Each row has a name. After each piece below comes the name of the row it's from. Each question is about the rows just above it. Some pieces are copies with a little noise.

[122 133  95 104]  <31>
[140 135  89 160]  <24>
[123 183 176 161]  <161>
[122 133  95 150]  <138>
[123 183 176 135]  <149>
which: [122 133  95 104] => <31>
which: [124 184 178 163] => <161>
Where do [123 183 176 161] appear? => <161>

[181  79 170  79  75  79  75] = <57>
[159  93 156  88  90  84 103] = <149>
[134 119 135 115 117 113 125] = <24>
[134 119 135 115 117  95 125] = <100>
which: [160  92 157  88  90  84 103] => <149>
which: [134 119 137 114 117  95 125] => <100>

[106 126 121 137 127 123 127 145 142 150 130 144 142 140 136 117 121 123
 129 119 134 124 100 115 131 144 142 120 129 119 152 128 145 141 137 112
 128 116 124 140 125 114] : <45>
[106 128 126 136 135 120 123 143 142 148 126 128 148 130 135 117 126 125
 134 124 133 119 106 116 139 141 135 122 131 115 140 124 143 144 134 128
 115 105 128 138 124 112] : <57>
[130 128 125 127 116 132 134 129 130 130 134 138 124 131 128 127 125 126
 123 120 126 131 121 126 122 129 141 121 126 133 146 126 131 123 128 128
 132 138 135 128 128 127] : <51>
[116 120 128 136 119 125 128 138 136 128 128 141 133 128 135 129 128 120
 128 117 133 128 117 130 128 131 133 114 128 123 128 121 133 136 125 126
 134 122 129 142 121 124] : <138>
[124 132 128 128 120 130 136 131 128 144 138 144 134 128 128 128 124 128
 124 113 121 129 128 123 125 128 128 120 125 139 169 124 140 122 132 118
 117 130 136 127 140 112] : <175>
[128 127 126 131 126 123 125 140 141 140 126 128 139 129 128 122 126 127
 131 128 135 120 114 118 135 141 132 119 132 128 136 124 138 140 131 115
 124 115 120 137 124 120] : <161>
[109 119 126 128 133 121 122 139 132 128 128 138 128 141 135 127 125 119
 128 124 136 130 115 129 129 134 123 124 127 120 121 124 133 141 131 127
 133 128 126 144 116 128] : <24>
which: [130 128 125 127 116 132 134 129 130 130 134 138 124 131 128 127 125 126
 123 120 126 131 121 126 122 129 141 121 126 133 146 126 131 123 128 128
 132 138 135 128 128 127] => <51>
which: [108 119 126 128 132 121 122 138 131 128 129 138 128 141 134 127 125 119
 128 124 136 131 116 130 129 135 124 123 128 120 119 124 133 141 132 126
 133 127 127 145 116 129] => <24>
[116 120 128 136 119 125 128 138 136 128 128 141 133 128 135 129 128 120
 128 117 133 128 117 130 128 131 133 114 128 123 128 121 133 136 125 126
 134 122 129 142 121 124] is in which row? => <138>

[137 117 112 137  95 138 137] = <31>
[145 108 121 133  85 111  87] = <175>
[147 120 167 102 129 109 156] = <45>
[122 134 115 127 100 129 102] = <161>
[124 125 121 134 129 137 126] = <138>
[123 116 121 134 109 136 121] = <100>
[145 143 162  99 119 109 148] = <89>
[118 137 131 131 135 131 122] = <24>
[119 139 116 125 131 111 124] = <215>
which: [147 120 167 102 129 109 156] => <45>
Which row holds [145 108 121 133  85 111  87]? => <175>
Which row holds [119 139 116 125 131 111 124]? => <215>
which: [137 116 113 138  95 138 138] => <31>

[133 143 144 140 111 138 124 115 139 138 126 125 111 148 108 131 147 129
 146 129 119 122 133 128 113 127 124 127 118 129 104 112 126 135 122 143
 136 142 135 141 112 118 126 127 145 129 109] : <45>
[140 117 118 122 144 143 141 118 123 127 137 149 121 125 138 131 126 105
 124 134 137 129 120 133 146 130 127 133 123 135 134 113 129 120 140 104
 147 180 106 124 133 131 134 137 128 125 126] : <215>
[121 106 121 112 146 114 124 128 122 133 151 136 124 113 148 121 112 112
 123 134 135 123 130 125 140 131 117 136 131 121 134 141 128 111 135 111
 132 129 132 118 118 141 128 138 113 134 132] : <89>
[126 104 127 107 144 120 126 128 117 130 148 132 122 117 145 126 116 114
 119 133 135 123 126 125 144 133 120 134 133 118 149 140 124 116 131 110
 136 128 133 117 121 140 120 136 107 135 132] : <175>
[143 131 121 137 117 147 123 103 136 125 140 136 118 141 122 122 139 116
 138 133 123 132 109 148 118 138 124 115 124 151 126 119 113 146 131 111
 120 145 115 131 113 127 126 135 130 119 112] : <31>
Where do [126 104 127 107 144 120 126 128 117 130 148 132 122 117 145 126 116 114
 119 133 135 123 126 125 144 133 120 134 133 118 149 140 124 116 131 110
 136 128 133 117 121 140 120 136 107 135 132] appear? => <175>
which: [120 107 121 112 146 114 124 129 123 133 151 135 123 114 148 120 112 111
 124 134 135 123 131 124 140 131 118 136 131 121 134 140 128 112 135 111
 131 129 132 118 117 141 129 138 112 134 132] => <89>
which: [140 129 122 138 117 150 123 100 135 125 140 137 117 142 124 122 138 116
 136 134 126 132 111 147 117 140 122 115 123 151 128 120 114 145 132 110
 118 146 116 130 114 128 129 135 130 120 113] => <31>
which: [133 143 144 140 111 138 124 115 139 138 126 125 111 148 108 131 147 129
 146 129 119 122 133 128 113 127 124 127 118 129 104 112 126 135 122 143
 136 142 135 141 112 118 126 127 145 129 109] => <45>
which: [140 117 118 122 144 143 141 118 123 127 137 149 121 125 138 131 126 105
 124 134 137 129 120 133 146 130 127 133 123 135 134 113 129 120 140 104
 147 180 106 124 133 131 134 137 128 125 126] => <215>

[151 100  98 100]  <51>
[ 92 170 173 169]  <161>
[165  82  79  81]  <100>
[ 94 171 173 173]  <215>
[ 90 176 179 178]  <89>
[100 161 164 161]  <138>
[118 135 138 130]  <175>
[153  95  94  92]  <45>
which: [165  82  79  80] => <100>
which: [118 135 138 130] => <175>
which: [102 162 164 161] => <138>

[118 131 116 154 161  90 148 118 148] = <215>
[163 129 148  81  84 169  82 131 112] = <89>
[163 129 148  81  84 128 113 154 157] = <149>
[129 126 136 135 126 131 124 126 131] = <161>
[101 146 148 140 166 123 148  81  76] = <24>
which: [162 129 148  82  84 169  81 132 111] => <89>
which: [118 131 116 154 161  90 148 118 148] => <215>
Where do [163 129 148  81  84 169  82 131 112] appear? => <89>
which: [162 128 147  81  84 127 112 153 157] => <149>

[106 117 146 116 128  94 102] -> <215>
[134 128 131  97 121 113 155] -> <45>
[144 133 121 109 130 102  90] -> <24>
[107 117 147 110 127  90 111] -> <161>
[134 128 131  97 121 113 172] -> <31>
[134 128 131 109 122 133 177] -> <51>
which: [134 128 131 109 122 133 177] => <51>
which: [135 127 130  97 121 112 156] => <45>
which: [144 133 121 109 130 102  90] => <24>
which: [135 128 131  97 123 112 171] => <31>
which: [107 117 147 110 127  90 111] => <161>
which: [134 128 131  97 121 113 155] => <45>

[132 125 124 127 111 130 135] -> <24>
[133 115 118 109 134 145  86] -> <161>
[112 147 149 148 135 109 141] -> <57>
[138 108 112 102 132 151  77] -> <100>
[112 138 144 130 161 123  97] -> <138>
which: [138 108 112 101 133 152  77] => <100>
which: [132 125 124 127 111 130 135] => <24>
which: [113 138 144 131 161 123  97] => <138>
The row with [112 138 144 130 161 123  97] is => <138>
which: [133 124 124 127 111 131 135] => <24>
which: [135 114 116 110 134 146  87] => <161>

[106 115 152 144]  <175>
[121 168 111 127]  <138>
[108 159 107 107]  <24>
[117 155 106 112]  <31>
[106 115 118 144]  <89>
[138 118 133 137]  <51>
[146 126 112 118]  <149>
which: [121 168 111 127] => <138>
which: [138 121 133 135] => <51>
which: [108 158 108 109] => <24>
which: [117 153 104 110] => <31>

[134  94 102 112 157 136 150 106 104 151 104 108 100 110 150 137 151 106
 107 149 151 134  89 126 131 141  97 130 101 101 109  87 101 127 101] -> <24>
[135 149 147 140 117 113 108 144 142 110 144 143 148 143 106 130 108 150
 144 113 110 132 142 123 125 142 107 134 109 108 106 135 104 134 114] -> <51>
[144 119 122 124 123 121 116 119 122 116 124 122 118 121 117 142 117 119
 120 110 119 149 120 149 148 112 121 145 121 117 120 119 116 154 124] -> <215>
[135 149 147 140 117 113 108 144 142 110 144 143 148 143 106 130 108 150
 144 113 110 132 142 134 138 104 145 136 149 142 147 148 145 139 152] -> <161>
which: [135 149 147 140 117 113 108 144 142 110 144 143 148 143 106 130 108 150
 144 113 110 132 142 123 125 142 107 134 109 108 106 135 104 134 114] => <51>
[135 149 147 140 117 113 108 144 142 110 144 143 148 143 106 130 108 150
 144 113 110 132 142 134 138 104 145 136 149 142 147 148 145 139 152] is in which row? => <161>
which: [144 119 122 125 122 122 119 118 122 115 123 121 118 119 117 140 118 121
 119 110 118 149 121 152 150 112 123 146 122 118 117 117 117 155 125] => <215>

[141 151 141 110 149 127 111 137 125 159 135 140 121 117 150 143 174 125
 108 143 119] -> <51>
[136 142 145 113 139 119  97 138 125 160 129 131 124 126 139 135 175 123
 103 143 131] -> <24>
[134 143 113 129 148 150 174 121 127 113 142 148 127 110 150 144 109 134
 149 122 100] -> <100>
which: [134 143 113 129 148 150 173 121 127 113 142 147 127 110 151 144 109 134
 149 122 101] => <100>
which: [136 142 145 113 139 119  97 138 125 160 129 131 124 126 139 135 175 123
 103 143 131] => <24>
which: [142 152 141 109 149 126 112 137 125 159 135 140 121 117 150 143 174 126
 108 143 119] => <51>

[147 131 144 107 127 110 144] = <100>
[147 131 144 107 127 109 142] = <161>
[131 126 143 122 125 100 151] = <138>
[147 133 177 121 123 113 152] = <31>
[145 116 111 111 129 104 124] = <45>
[140 133 164 109 124 108 155] = <175>
[140 120 140 139 127 101 136] = <24>
[141 129 159 118 125 107 143] = <215>
[145 116 111 111 129 104 136] = <149>
[152 120 128 117 130 110 124] = <89>
which: [139 120 140 141 127 100 137] => <24>
[131 126 143 122 125 100 151] is in which row? => <138>
[147 131 144 107 127 109 142] is in which row? => <161>
which: [148 131 144 106 127 110 145] => <100>
Which row holds [141 129 159 118 125 107 143]? => <215>
which: [145 116 111 111 130 104 125] => <45>

[126 127 142  88] -> <57>
[116 127 151 126] -> <45>
[117 127 151 119] -> <31>
which: [116 127 151 126] => <45>
which: [117 127 151 119] => <31>
which: [115 128 150 126] => <45>
which: [125 127 142  88] => <57>

